Here is a tiny trained network, its code and every weight. The questions are about switching its units off for an input and a class, where a switched-off unit gives its printed mean instead of its output.

import numpy as np


def w(rows, s, z=0):
    codes = np.array(rows[::2]) - 128.0
    scale = np.full(codes.shape[1], s)
    scale[-1] = z or s
    return codes * scale


def norm(h):
    return h / np.sqrt((h * h).mean(-1, keepdims=True) + 1e-5)


def f(y):
    return np.maximum(y, 0)


def log_softmax(a):
    a = a - a.max(-1, keepdims=True)
    return a - np.log(np.exp(a).sum(-1, keepdims=True))


def net(x, mask):
    res = np.array(x, float).reshape(1, 3) / 4 @ E
    u = 0
    for l in range(4):
        y = f(norm(res) @ A[l][:, :-1].T + A[l][:, -1])
        res = res + np.where(mask[u : u + 3], y, B[l][:, -1]) @ B[l][:, :-1]
        u += 3
    return log_softmax(norm(res)[-1] @ U[:, :-1].T + U[:, -1])


A, B = {}, {}
E = w([
[75,74,162],'x0',
[150,2,88],'x1',
[146,138,131],'x2',
],0.008)
A[0] = w([
[38,14,246,248],'0.n1',
[109,91,237,171],'0.n2',
[165,138,254,122],'0.n3',
],0.0074,0.0017)
B[0] = w([
[203,165,247,255],'0.n1',
[1,171,135,184],'0.n2',
[114,96,16,172],'0.n3',
],0.0086,0.0056)
A[1] = w([
[177,68,187,198],'1.n1',
[106,5,175,252],'1.n2',
[236,208,71,216],'1.n3',
],0.012,0.0032)
B[1] = w([
[254,153,10,221],'1.n1',
[240,127,110,231],'1.n2',
[76,241,175,253],'1.n3',
],0.0068,0.0077)
A[2] = w([
[232,3,129,3],'2.n1',
[66,149,234,67],'2.n2',
[173,207,23,189],'2.n3',
],0.0059,0.0019)
B[2] = w([
[149,161,66,204],'2.n1',
[254,26,131,201],'2.n2',
[104,200,146,255],'2.n3',
],0.0059,0.0041)
A[3] = w([
[96,181,253,253],'3.n1',
[104,85,239,237],'3.n2',
[202,138,253,172],'3.n3',
],0.0072,0.0022)
B[3] = w([
[81,18,134,253],'3.n1',
[130,59,1,163],'3.n2',
[39,118,27,220],'3.n3',
],0.009,0.0069)
U = w([
[236,145,115,170],'0',
[92,97,111,113],'1',
[90,253,162,137],'2',
[156,123,125,104],'3',
[83,151,150,172],'4',
[167,105,252,36],'5',
[163,132,226,7],'6',
],0.02,0.012)

Each question gives the input, the list of numbers given to net, and the class t.
The units are the neurons (one row each of A and B). Each row of codes is followed by its name. A weight is (code - 128) times the scale printed after its matrix; where a second scale follows, it is the last column's (A, B and U).
mask holds one flag per neuron, layer by layer. A switched-off neuron (its flag False) gives its mean, the last column of its row in B, instead of its output. The means were averaged over made-up inputs and are rounded, as every weight is.
A unit's drop is (log p(t) with every unit on - log p(t) with that unit switched off) / (log p(t) with every unit on - log p(t) with every unit switched off).
The circuit of an input: a set's keep is (log p(t) with only the set's units on - log p(t) with every unit switched off) / (log p(t) with every unit on - log p(t) with every unit switched off). Starting from all 12 units, units are removed one at a time, each time the one whose removal leaves the highest keep (on an exact tie, the one counted first), for as long as the keep stays at least 0.8.
units of the circuit, in order: the units of the circuit, biggest drop first
k most important neurons: the k neurons with the biggest drops, biggest first
k most important neurons of layer l: the k neurons of layer l with the biggest drops, biggest first
drop of u: that unit's drop, to one decimal
input [-1,0,0], class 2: 3 most important neurons	(0.n2, 1.n3, 0.n3)
input [1,-5,-1], class 4: units of the circuit, in order	(1.n1, 1.n2, 3.n1)
input [0,-1,-1], class 4: 3 most important neurons	(1.n1, 1.n2, 0.n1)
input [-2,0,-7], class 4: 2 most important neurons	(0.n1, 1.n1)
input [6,-6,-2], class 1: most important neuron of layer 1	(1.n3)
input [7,3,-8], class 0: 2 most important neurons	(1.n1, 1.n2)
input [-2,-4,-4], class 4: 3 most important neurons	(1.n1, 1.n2, 3.n1)
input [-7,6,3], class 2: 4 most important neurons	(1.n3, 3.n1, 2.n3, 2.n2)
input [6,-7,-3], class 4: 2 most important neurons	(0.n2, 1.n2)
input [0,-3,-7], class 4: 3 most important neurons	(1.n1, 0.n1, 3.n2)
input [-1,-8,-4], class 4: 4 most important neurons	(1.n1, 1.n2, 3.n1, 2.n1)
input [-1,1,6], class 2: 2 most important neurons of layer 0	(0.n2, 0.n1)
input [0,0,6], class 2: 2 most important neurons of layer 3	(3.n3, 3.n2)
input [-2,0,4], class 2: units of the circuit, in order	(1.n3)
input [-3,2,-1], class 2: 2 most important neurons	(0.n2, 0.n1)
input [7,-2,7], class 1: 2 most important neurons of layer 3	(3.n3, 3.n2)
input [5,-7,4], class 1: 2 most important neurons	(1.n1, 1.n3)
input [4,-4,5], class 1: 2 most important neurons of layer 1	(1.n1, 1.n3)
input [-5,4,8], class 2: 2 most important neurons of layer 1	(1.n3, 1.n2)
input [5,-5,4], class 1: most important neuron	(1.n1)
input [-4,-1,-7], class 4: drop of 0.n3	0.2
input [4,7,3], class 0: drop of 0.n3	0.0
input [5,-6,-1], class 1: drop of 1.n3	0.1
input [4,-7,-4], class 4: drop of 2.n3	-0.1
